Below is a small trained network, with its code and all its weights. Each question gives an input and a class and asks what happens when units are switched off, that is, made to give their printed mean instead of their output.

import numpy as np


def w(rows, s, z=0):
    codes = np.array(rows[::2]) - 128.0
    scale = np.full(codes.shape[1], s)
    scale[-1] = z or s
    return codes * scale


def norm(h):
    return h / np.sqrt((h * h).mean(-1, keepdims=True) + 1e-5)


def f(y):
    return np.maximum(y, 0)


def log_softmax(a):
    a = a - a.max(-1, keepdims=True)
    return a - np.log(np.exp(a).sum(-1, keepdims=True))


def net(x, mask):
    res = np.array(x, float).reshape(1, 7) / 4 @ E
    u = 0
    for l in range(3):
        y = f(norm(res) @ A[l][:, :-1].T + A[l][:, -1])
        res = res + np.where(mask[u : u + 8], y, B[l][:, -1]) @ B[l][:, :-1]
        u += 8
    return log_softmax(norm(res)[-1] @ U[:, :-1].T + U[:, -1])


A, B = {}, {}
E = w([
[132,125,132,122,125,128,127,122,32],'x0',
[127,127,125,127,129,131,128,128,127],'x1',
[127,133,135,128,125,126,128,128,128],'x2',
[254,128,130,126,122,168,128,125,128],'x3',
[123,134,131,2,120,134,134,128,137],'x4',
[129,133,128,128,129,130,129,130,128],'x5',
[127,130,129,128,125,129,130,127,129],'x6',
],0.0058)
A[0] = w([
[116,112,102,120,125,151,109,123,118,81],'L0N0',
[126,139,119,125,140,141,120,140,6,214],'L0N1',
[206,136,141,97,125,127,115,131,133,2],'L0N2',
[80,130,138,220,130,100,116,132,118,236],'L0N3',
[85,134,129,93,128,124,124,123,121,59],'L0N4',
[97,138,153,91,122,117,139,119,132,87],'L0N5',
[202,137,140,197,123,138,129,119,127,86],'L0N6',
[110,123,128,87,132,111,124,128,126,93],'L0N7',
],0.011,0.0021)
B[0] = w([
[114,166,118,122,136,131,128,120,114,135],'L0N0',
[149,84,171,138,62,73,150,68,54,237],'L0N1',
[156,97,102,57,157,185,186,94,115,197],'L0N2',
[207,114,112,1,139,197,173,98,136,255],'L0N3',
[94,138,155,163,101,108,114,162,126,175],'L0N4',
[91,130,157,179,148,83,118,126,124,174],'L0N5',
[108,142,107,234,151,75,73,186,109,216],'L0N6',
[92,162,161,163,94,104,123,108,121,170],'L0N7',
],0.0076,0.0088)
A[1] = w([
[57,218,122,151,120,130,79,165,194,1],'L1N0',
[142,165,67,53,221,222,101,186,195,128],'L1N1',
[127,166,53,107,169,244,162,141,233,63],'L1N2',
[131,198,60,174,211,187,72,248,255,5],'L1N3',
[29,150,138,149,151,126,85,178,231,26],'L1N4',
[65,195,92,203,190,148,68,206,184,171],'L1N5',
[106,183,158,77,167,193,141,147,212,238],'L1N6',
[78,176,107,90,195,149,136,220,163,71],'L1N7',
],0.0081,0.00082)
B[1] = w([
[193,55,53,173,204,115,129,165,172,182],'L1N0',
[37,167,172,130,99,80,74,146,195,254],'L1N1',
[2,166,152,122,113,94,93,170,155,247],'L1N2',
[152,88,162,39,103,158,204,57,67,209],'L1N3',
[202,157,51,193,163,181,84,186,116,197],'L1N4',
[187,117,101,44,109,156,139,91,135,191],'L1N5',
[128,78,134,187,143,103,66,180,103,219],'L1N6',
[154,171,75,181,167,133,152,114,93,164],'L1N7',
],0.0077,0.006)
A[2] = w([
[189,141,94,84,151,171,119,134,126,55],'L2N0',
[145,151,160,150,125,141,127,146,107,80],'L2N1',
[120,123,191,146,115,83,125,139,82,108],'L2N2',
[145,153,163,206,80,115,135,96,103,129],'L2N3',
[109,188,112,162,104,110,92,122,125,108],'L2N4',
[2,166,177,175,97,50,88,150,152,2],'L2N5',
[117,70,112,105,145,174,104,138,159,161],'L2N6',
[161,95,130,19,117,171,183,72,123,51],'L2N7',
],0.0099,0.0009)
B[2] = w([
[43,99,196,92,109,109,137,117,55,170],'L2N0',
[79,21,70,143,91,94,130,103,165,138],'L2N1',
[123,149,104,165,172,204,69,181,252,181],'L2N2',
[62,176,61,76,240,111,96,244,205,171],'L2N3',
[140,118,201,82,140,127,129,125,79,154],'L2N4',
[15,160,254,150,11,84,84,115,199,245],'L2N5',
[104,129,171,150,100,2,133,85,21,155],'L2N6',
[188,199,113,99,120,241,245,36,178,233],'L2N7',
],0.0065,0.011)
U = w([
[1,151,218,125,69,77,64,151,186,185],'0',
[198,138,117,51,116,214,232,29,105,171],'1',
[183,78,32,224,214,89,59,218,91,1],'2',
],0.0064,0.00061)

Each question gives the input, the list of numbers given to net, and the class t.
The units are the neurons (one row each of A and B). Each row of codes is followed by its name. A weight is (code - 128) times the scale printed after its matrix; where a second scale follows, it is the last column's (A, B and U).
mask holds one flag per neuron, layer by layer. A switched-off neuron (its flag False) gives its mean, the last column of its row in B, instead of its output. The means were averaged over made-up inputs and are rounded, as every weight is.
A unit's drop is (log p(t) with every unit on - log p(t) with that unit switched off) / (log p(t) with every unit on - log p(t) with every unit switched off).
The circuit of an input: a set's keep is (log p(t) with only the set's units on - log p(t) with every unit switched off) / (log p(t) with every unit on - log p(t) with every unit switched off). Starting from the 12 units with the biggest drops (on a tie, the unit counted first), units are removed one at a time, each time the one whose removal leaves the highest keep (on an exact tie, the one counted first), for as long as the keep stays at least 0.8.
units of the circuit, in order: the units of the circuit, biggest drop first
unit that matters most: the unit with the biggest drop
k most important neurons: the k neurons with the biggest drops, biggest first
top k neurons in layer l: the k neurons of layer l with the biggest drops, biggest first
drop when u is switched off: that unit's drop, to one decimal
input [-6,-3,-1,-7,2,-3,2], class 2: unit that matters most => L0N1
input [-4,1,0,1,-7,-5,8], class 1: units of the circuit, in order => [L1N3, L0N1]
input [-2,-2,-7,0,4,-4,8], class 2: 2 most important neurons => [L0N3, L0N1]
input [-7,4,-5,7,0,1,-4], class 1: 3 most important neurons => [L1N3, L0N6, L0N3]
input [7,8,-3,2,-6,-2,8], class 2: 2 most important neurons => [L0N6, L2N5]
input [-1,-8,-5,8,-8,6,-5], class 1: top 2 neurons in layer 0 => [L0N1, L0N6]
input [0,6,3,-2,6,6,2], class 2: top 2 neurons in layer 1 => [L1N0, L1N4]
input [-2,-7,4,-8,4,7,-4], class 2: 2 most important neurons => [L0N1, L1N4]
input [-7,-3,3,8,-6,4,-1], class 1: 3 most important neurons => [L1N3, L0N6, L0N1]
input [-7,-1,-3,4,-3,-5,-6], class 1: 2 most important neurons => [L1N3, L0N6]
input [-8,-6,7,-2,7,6,-4], class 2: 2 most important neurons => [L0N3, L0N1]
input [4,7,-1,0,-4,3,3], class 1: drop when L0N3 is switched off => 2.0
input [-2,3,-3,-7,3,-7,-4], class 2: drop when L0N1 is switched off => 0.8
input [7,-5,2,-6,-7,-2,-5], class 1: drop when L2N2 is switched off => 0.0
input [6,7,2,-7,-4,-2,-4], class 1: units of the circuit, in order => [L0N3]
